Here is a tiny trained network, its code and every weight. The questions are about switching its units off for an input and a class, where a switched-off unit gives its printed mean instead of its output.

import numpy as np


def w(rows, s, z=0):
    codes = np.array(rows[::2]) - 128.0
    scale = np.full(codes.shape[1], s)
    scale[-1] = z or s
    return codes * scale


def norm(h):
    return h / np.sqrt((h * h).mean(-1, keepdims=True) + 1e-5)


def f(y):
    return y / 2 * (1 + np.tanh(0.7978845608 * (y + 0.044715 * y**3)))


def log_softmax(a):
    a = a - a.max(-1, keepdims=True)
    return a - np.log(np.exp(a).sum(-1, keepdims=True))


def net(x, mask):
    res = np.array(x, float).reshape(1, 7) / 4 @ E
    u = 0
    for l in range(2):
        y = f(norm(res) @ A[l][:, :-1].T + A[l][:, -1])
        res = res + np.where(mask[u : u + 4], y, B[l][:, -1]) @ B[l][:, :-1]
        u += 4
    return log_softmax(norm(res)[-1] @ U[:, :-1].T + U[:, -1])


A, B = {}, {}
E = w([
[117,161,137,147,152,135,104,146,115,134],'x0',
[153,111,175,109,64,108,158,155,183,83],'x1',
[130,95,70,141,133,103,133,110,153,129],'x2',
[146,119,109,101,235,123,128,181,166,154],'x3',
[153,117,117,146,150,1,49,113,56,113],'x4',
[132,238,100,109,167,90,219,90,146,104],'x5',
[139,123,131,181,101,89,128,177,188,106],'x6',
],0.008)
A[0] = w([
[80,51,164,152,111,78,51,93,76,77,248],'L0N0',
[165,34,166,115,139,209,42,139,179,186,254],'L0N1',
[2,156,92,130,29,191,164,107,118,134,203],'L0N2',
[204,151,121,101,141,51,136,138,68,136,78],'L0N3',
],0.0075,0.0026)
B[0] = w([
[245,41,153,199,171,186,146,126,132,105,231],'L0N0',
[84,152,92,94,123,104,129,201,36,71,255],'L0N1',
[94,139,80,193,120,15,137,104,155,62,217],'L0N2',
[84,126,65,21,53,103,175,254,46,38,176],'L0N3',
],0.0093,0.0069)
A[1] = w([
[112,156,124,140,199,90,191,109,167,121,99],'L1N0',
[119,171,96,147,135,97,109,144,131,40,246],'L1N1',
[80,86,88,38,130,116,80,252,126,153,94],'L1N2',
[74,121,126,73,182,152,164,172,191,139,56],'L1N3',
],0.011,0.0013)
B[1] = w([
[238,175,227,119,64,159,54,110,170,158,191],'L1N0',
[1,106,70,90,142,133,171,153,92,173,253],'L1N1',
[114,217,23,132,27,41,248,85,243,181,254],'L1N2',
[207,61,238,160,194,177,34,135,132,225,176],'L1N3',
],0.0088,0.0096)
U = w([
[2,65,18,106,132,74,144,178,57,65,170],'0',
[39,200,49,86,86,85,141,90,183,175,8],'1',
[233,53,140,138,169,161,16,131,103,127,235],'2',
],0.0096,0.0011)

Each question gives the input, the list of numbers given to net, and the class t.
The units are the neurons (one row each of A and B). Each row of codes is followed by its name. A weight is (code - 128) times the scale printed after its matrix; where a second scale follows, it is the last column's (A, B and U).
mask holds one flag per neuron, layer by layer. A switched-off neuron (its flag False) gives its mean, the last column of its row in B, instead of its output. The means were averaged over made-up inputs and are rounded, as every weight is.
A unit's drop is (log p(t) with every unit on - log p(t) with that unit switched off) / (log p(t) with every unit on - log p(t) with every unit switched off).
The circuit of an input: a set's keep is (log p(t) with only the set's units on - log p(t) with every unit switched off) / (log p(t) with every unit on - log p(t) with every unit switched off). Starting from all 8 units, units are removed one at a time, each time the one whose removal leaves the highest keep (on an exact tie, the one counted first), for as long as the keep stays at least 0.8.
circuit, biggest first: the units of the circuit, biggest drop first
k most important neurons: the k neurons with the biggest drops, biggest first
top k neurons in layer l: the k neurons of layer l with the biggest drops, biggest first
drop of u: that unit's drop, to one decimal
input [-6,-6,-7,-1,5,-2,3], class 2: circuit, biggest first : L0N0
input [-6,-3,0,-7,1,-3,7], class 2: 3 most important neurons : L0N0, L1N2, L0N3
input [6,8,2,-2,2,8,-8], class 0: 2 most important neurons : L0N3, L1N2
input [-3,-3,-5,-4,-8,-3,-6], class 0: circuit, biggest first : L0N2, L1N2
input [4,7,-2,4,-6,2,1], class 2: 2 most important neurons : L1N3, L0N3
input [7,-5,4,6,6,1,4], class 1: circuit, biggest first : L1N2, L0N2
input [8,1,-8,-3,3,0,-6], class 2: top 3 neurons in layer 0 : L0N1, L0N0, L0N2
input [-4,-3,6,-1,3,-8,-2], class 2: 3 most important neurons : L0N0, L1N1, L0N3
input [0,1,4,6,-4,1,-6], class 2: 3 most important neurons : L1N3, L0N3, L1N1
input [-1,2,-4,3,-2,-8,0], class 1: 3 most important neurons : L1N2, L0N2, L0N3
input [-8,-4,-1,-2,-5,-1,-5], class 0: top 2 neurons in layer 0 : L0N2, L0N1
input [3,2,-5,1,-7,5,-7], class 2: drop of L1N3 : 0.1
input [-6,2,-7,-5,3,4,7], class 0: drop of L1N2 : 0.6
input [-4,-6,0,-8,7,-3,0], class 2: drop of L0N0 : 0.6
input [-6,-7,5,6,-5,3,-2], class 2: drop of L0N2 : 0.0
input [4,4,-5,6,-1,7,6], class 2: most important neuron : L0N1
